Questions about the table below. Rows and columns are numbered from 1.
1) Read off the entry at row 3, column 3.
2) Read off the entry at row 2, column 1.
3) Read off the bottom-right entry.
4) Read off the entry in the bottom-left corner.
5) Read off the entry at row 2, column 2.
6) Read off the entry in row 1 and column 2.
7) Read off the entry in the top-right corner.
8) Read off the entry just left of the largest entry.
array([[125, 149, 108, 138, 122, 135, 105, 155],
       [148, 153, 143, 134, 123, 116, 117, 117],
       [133, 115, 126, 103, 133, 143, 135, 147],
       [122, 105, 116, 127, 112, 107, 147, 118],
       [119, 115, 127, 105, 152, 134, 134, 107],
       [147, 126, 125, 144, 137, 110, 154, 131],
       [111, 112, 121, 145, 129, 104, 154, 139],
       [126, 151, 141, 131, 135, 111, 109, 146],
       [144, 104, 147, 125, 144, 120, 118, 114],
       [147, 126, 114, 105, 143, 114, 129, 145],
       [142, 107, 111, 117, 151, 122, 139, 146],
       [111, 145, 120, 145, 130, 142, 153, 141],
       [109, 116, 130, 142, 126, 150, 131, 136],
       [120, 138, 126, 125, 117, 137, 134, 120],
       [146, 147, 110, 135, 113, 118, 140, 102],
       [102, 137, 102, 123, 118, 117, 138, 147]])
1) 126
2) 148
3) 147
4) 102
5) 153
6) 149
7) 155
8) 105

[125 131 150 111 148 124 133 127 120 132]
The third entry from the right is 127
The 1st entry: 125
Give the fifth entry from the end.
Answer: 124

W =
[[131 108 135 117 121]
 [135 118 132 122 125]
 [122 126 128 134 139]
 [134 156 118 140 128]
 [124 136 125 145 128]
 [135 118 131 122 125]
 [125 126 128 116 131]
 [130 104 136 114 120]
 [124 128 128 120 134]
 [122 126 129 134 139]
 [124 127 128 118 133]
 [124 126 128 126 137]
 [122 134 126 146 128]
 [125 111 134 107 120]
 [123 127 128 133 138]]
The bottom entry of the column that holds the smallest entry: 127
The bottom-left entry -> 123
The entry in the top-left corner?
Answer: 131
The top-right entry is 121
The bottom-right entry?
Answer: 138
The second entry from the end, reading row by row?
Answer: 133
The 2nd smallest entry -> 107
The entry just right of the largest entry?
Answer: 118
The first entry in the row that holds the largest entry?
Answer: 134
The entry just left of the centre entry -> 104
The first entry in the row that holds the smallest entry?
Answer: 130
The entry just right of 104?
Answer: 136
The second entry on the diagonal from the top-right corner?
Answer: 122
The entry directly below the smallest entry?
Answer: 128
The last entry in the row that holds the smallest entry: 120
The second entry on the main diagonal?
Answer: 118
The entry directly below 137 -> 128
The entry directly above the smallest entry: 126
The last entry of the largest entry's row?
Answer: 128
The smallest entry in the first row is 108
The 2nd largest entry?
Answer: 146
The third entry on the diagonal from the top-right corner?
Answer: 128
The entry directly above the centre entry?
Answer: 128
The entry just right of 111 -> 134

B =
[[133 116 117 123 133 115 117 124 127 115 135 123 119 120]
 [139 140 116 107 139 132 142 149 148 127 121 108 112 147]
 [129 128 119 116 129 125 129 132 132 123 122 116 117 131]
 [139 110 111 121 139 108 112 124 130 107 142 120 114 117]
 [132 127 121 120 132 125 128 132 133 123 128 120 120 130]
 [111 144 149 140 111 148 141 125 120 150 113 141 146 133]
 [144 115 109 117 144 111 118 132 137 109 141 116 111 125]
 [114 147 137 123 114 147 146 134 127 145 104 124 132 141]
 [123 127 130 130 123 129 127 124 123 129 125 130 130 125]
 [120 148 140 127 120 148 147 137 131 146 111 128 135 143]
 [119 149 140 127 119 148 148 137 132 147 111 128 135 144]
 [109 147 140 125 109 148 146 131 124 147 101 126 135 139]]
The top-right entry -> 120
The 2nd entry, reading row by row: 116
Which number is the fifth-last entry, reading row by row?
A: 147
The top entry of the column that holds the largest entry is 115
The largest entry in the last row is 148
The 1st entry on the main diagonal -> 133
The bottom-right entry: 139
The entry directly above the largest entry -> 123
The second-last entry, reading row by row: 135
The entry just right of the smallest entry: 126
Which number is the bottom-left entry?
A: 109
Which number is the largest entry?
A: 150
Which number is the largest entry in the last column?
A: 147
Which number is the 4th entry, reading row by row?
A: 123
Which number is the largest entry in the first column?
A: 144
Which number is the second entry on the main diagonal?
A: 140
The bottom entry of the column that holds the smallest entry -> 101
Which number is the entry just right of 122?
A: 116
Which number is the last entry in the row that holds the largest entry?
A: 133
Which number is the entry directly above 113?
A: 128
The entry just left of the largest entry: 120

Questions about the matrix below.
1) Report the top-left entry.
2) Report the last entry in the row that holds the largest entry.
3) Report the last entry, reading row by row.
4) Report the entry just left of the smallest entry.
5) Report the smallest entry in the first row.
6) Report the bottom-left entry.
7) Report the largest entry in the first column.
8) Report the bottom entry of the column that holds the largest entry.
[[126 145 110 135 116 143]
 [132 111 135 126 146 118]
 [127 142 113 135 124 140]
 [126 145 111 135 116 143]
 [126 144 116 137 119 141]
 [138 113 151 124 134 116]
 [128 139 115 134 127 139]
 [131 113 136 128 146 119]
 [131 111 136 127 146 118]
 [126 144 114 136 117 141]]
1) 126
2) 116
3) 141
4) 145
5) 110
6) 126
7) 138
8) 114

m =
[[145 134 144 128 133 141 131 109 137 125 124 127 126 138]
 [106 119 121 119 135 111 131 128 127 119 119 122 125 140]
 [111 126 116 129 131 111 121 124 127 111 118 116 129 120]
 [135 119 112 118 129 151 134 134 121 139 123 122 137 130]
 [128 123 135 123 133 104 142 134 135 132 126 128 113 139]
 [131 142 140 135 136 141 136 112 130 128 124 133 131 148]
 [130 125 135 125 133 103 142 133 135 134 126 128 112 138]
 [123 130 122 138 117 118 127 128 140 108 122 125 123 109]
 [121 130 120 137 119 116 125 127 138 108 121 122 125 109]
 [139 115 128 126 123 146 141 147 124 131 126 126 142 130]
 [143 116 138 130 120 138 134 149 124 127 131 127 143 124]
 [111 117 126 118 134 110 136 130 130 122 121 125 121 144]
 [123 130 122 138 117 118 127 128 141 108 123 126 123 109]
 [143 116 138 130 120 138 135 150 125 127 131 127 143 125]
 [114 128 117 132 129 111 121 124 128 110 119 116 129 116]]
What is the first entry, reading row by row?
A: 145
What is the entry directly above 147?
A: 127
The third entry on the main diagonal is 116
What is the entry in the bottom-left corner?
A: 114
The entry directly above the largest entry: 111
The top-right entry is 138
What is the first entry in the row that holds the smallest entry?
A: 130
The 3rd smallest entry: 106
The 3rd-last entry, reading row by row is 116
The minimum -> 103
The largest entry in the last column: 148
What is the third largest entry?
A: 149
What is the entry just left of the smallest entry?
A: 133
The entry directly below the smallest entry -> 118
The last entry of the smallest entry's row is 138
What is the 2nd entry, reading row by row?
A: 134
The entry in the bottom-right corner -> 116
The fourth entry in reading order is 128
The fourth-last entry, reading row by row: 119
What is the bottom entry of the column that holds the smallest entry?
A: 111
What is the 5th entry from the end, reading row by row?
A: 110
The 5th entry in reading order is 133
What is the entry just left of the largest entry?
A: 129
What is the entry just right of the largest entry?
A: 134
What is the entry directly above the smallest entry?
A: 141
The third entry on the diagonal from the top-right corner is 116

Read these off the table that follows.
1) Find the entry directly above the largest entry.
2) Find the top-left entry.
3) Find the entry directly above the centre entry.
4) Find the 5th entry, reading row by row.
5) Find the first entry of the smallest entry's row.
6) Find the minimum.
7) Find the entry directly below the centre entry.
8) Find the smallest entry in the last row.
133,123,129,123,137,130,123,116,127,131,141,128,126,125,130
136,125,124,115,133,125,129,112,122,136,134,114,110,130,119
130,142,108,134,130,122,111,125,150,138,145,119,134,123,147
121,132,131,132,125,124,120,149,137,140,99,131,141,127,123
132,127,139,117,109,124,119,126,130,133,122,119,124,127,118
129,138,140,136,129,132,123,141,134,116,125,136,125,134,142
128,139,133,140,110,149,128,148,146,139,114,123,153,139,115
1) 125
2) 133
3) 125
4) 137
5) 121
6) 99
7) 126
8) 110
